Below are the code and all the weights of a small trained network. Each question names an input and a target symbol and asks about switching units off, where a switched-off unit gives its printed mean instead of its output.

import numpy as np


def w(rows, s, z=0):
    codes = np.array(rows[::2]) - 128.0
    scale = np.full(codes.shape[1], s)
    scale[-1] = z or s
    return codes * scale


def f(y):
    return np.maximum(y, 0)


def softmax(a):
    e = np.exp(a - a.max(-1, keepdims=True))
    return e / e.sum(-1, keepdims=True)


def log_softmax(a):
    a = a - a.max(-1, keepdims=True)
    return a - np.log(np.exp(a).sum(-1, keepdims=True))


def net(x, mask):
    ids = ['βγδζτφ'.index(c) for c in x.split()]
    T = len(ids)
    res = E[ids] + P[:T]
    r = res
    for j in range(2):
        rows = slice(4 * j, 4 * j + 4)
        q, k, v = (r @ M[0][rows].T for M in (Q, K, V))
        z = softmax(np.where(np.tri(T) > 0, q @ k.T / 4**0.5, -1e9)) @ v
        o = O[0][rows]
        res = res + np.where(mask[j], z, o[:, -1]) @ o[:, :-1]
    y = f(res @ A[0][:, :-1].T + A[0][:, -1])
    res = res + np.where(mask[2:10], y, B[0][:, -1]) @ B[0][:, :-1]
    return log_softmax(res[-1] @ U[:, :-1].T + U[:, -1])


Q, K, V, O, A, B = {}, {}, {}, {}, {}, {}
E = w([
[153,94,104],'β',
[85,111,159],'γ',
[64,57,103],'δ',
[156,83,108],'ζ',
[197,150,246],'τ',
[4,129,61],'φ',
],0.011)
P = w([
[78,145,136],'0',
[171,108,77],'1',
[110,216,81],'2',
[97,108,188],'3',
[168,120,66],'4',
[100,235,123],'5',
[92,105,187],'6',
[166,124,59],'7',
[106,247,158],'8',
[84,102,179],'9',
],0.011)
Q[0] = w([
[59,141,108],'h0',
[150,93,120],'h0',
[52,247,158],'h0',
[229,102,155],'h0',
[62,209,133],'h1',
[167,65,124],'h1',
[117,235,128],'h1',
[112,109,68],'h1',
],0.015)
K[0] = w([
[70,103,119],'h0',
[143,170,153],'h0',
[89,7,52],'h0',
[214,179,149],'h0',
[175,187,135],'h1',
[96,80,133],'h1',
[168,218,70],'h1',
[162,95,117],'h1',
],0.017)
V[0] = w([
[83,23,98],'h0',
[119,71,75],'h0',
[159,130,149],'h0',
[113,80,169],'h0',
[165,1,167],'h1',
[170,117,150],'h1',
[173,250,82],'h1',
[162,147,110],'h1',
],0.009)
O[0] = w([
[79,152,86,245],'h0',
[114,145,78,125],'h0',
[130,80,125,82],'h0',
[93,98,136,221],'h0',
[152,5,111,14],'h1',
[163,118,126,79],'h1',
[183,254,196,50],'h1',
[165,150,165,35],'h1',
],0.0094,0.0012)
A[0] = w([
[86,48,183,40],'n0',
[103,191,147,254],'n1',
[162,188,46,58],'n2',
[51,39,79,109],'n3',
[33,155,22,126],'n4',
[13,193,184,105],'n5',
[137,103,2,112],'n6',
[5,110,101,189],'n7',
],0.0086,0.006)
B[0] = w([
[16,100,247,170],'n0',
[3,83,50,254],'n1',
[198,107,50,154],'n2',
[202,200,192,229],'n3',
[60,166,197,222],'n4',
[214,58,222,242],'n5',
[88,192,128,174],'n6',
[236,123,57,253],'n7',
],0.015,0.0085)
U = w([
[69,87,148,166],'β',
[164,110,115,63],'γ',
[101,127,90,254],'δ',
[154,133,150,2],'ζ',
[251,12,110,197],'τ',
[192,103,79,166],'φ',
],0.011,0.0041)

Each question gives the input, a string of symbols that net reads in full, and the target symbol t.
The units are the heads (4 rows each of Q, K, V and O) and the neurons (one row each of A and B). Each row of codes is followed by its name. A weight is (code - 128) times the scale printed after its matrix; where a second scale follows, it is the last column's (O, A, B and U).
mask holds one flag per unit, heads first, then neurons. A switched-off unit (its flag False) gives its mean, the last column of its rows in O or B, instead of its output. The means were averaged over made-up inputs and are rounded, as every weight is.
A unit's drop is (log p(t) with every unit on - log p(t) with that unit switched off) / (log p(t) with every unit on - log p(t) with every unit switched off).
The circuit of an input: a set's keep is (log p(t) with only the set's units on - log p(t) with every unit switched off) / (log p(t) with every unit on - log p(t) with every unit switched off). Starting from all 10 units, units are removed one at a time, each time the one whose removal leaves the highest keep (on an exact tie, the one counted first), for as long as the keep stays at least 0.8.
circuit, biggest first: the units of the circuit, biggest drop first
unit that matters most: the unit with the biggest drop
k most important neurons: the k neurons with the biggest drops, biggest first
which heads matter: for each layer, one digit per head in row order, 1 if its drop is at least 0.15 and else 0, layers parted by /
drop of u: that unit's drop, to one decimal
input γ δ γ β δ, target ζ: 3 most important neurons -> n3; n6; n1
input τ γ β, target δ: unit that matters most -> n7
input γ φ γ τ γ τ β, target β: 4 most important neurons -> n7; n0; n5; n2
input δ β β ζ φ δ φ γ, target δ: 4 most important neurons -> n5; n6; n4; n2
input γ φ β δ β δ β, target ζ: 3 most important neurons -> n3; n5; n0
input δ γ τ γ φ τ, target β: which heads matter -> 00
input γ ζ β τ γ γ δ γ β, target β: 4 most important neurons -> n1; n7; n5; n3
input β τ τ ζ, target β: circuit, biggest first -> n7; h0
input δ ζ δ δ δ δ γ β, target ζ: 3 most important neurons -> n3; n6; n1
input γ τ ζ, target δ: 3 most important neurons -> n5; n7; n3
input γ δ τ, target δ: 3 most important neurons -> n1; n7; n2
input γ φ β, target δ: 2 most important neurons -> n1; n2
input γ τ γ γ φ γ φ, target τ: drop of n7 -> 1.5
input ζ γ γ δ, target ζ: drop of n4 -> 0.2
input β γ γ φ, target τ: drop of n4 -> -0.2
input γ β τ, target δ: drop of n2 -> 0.2
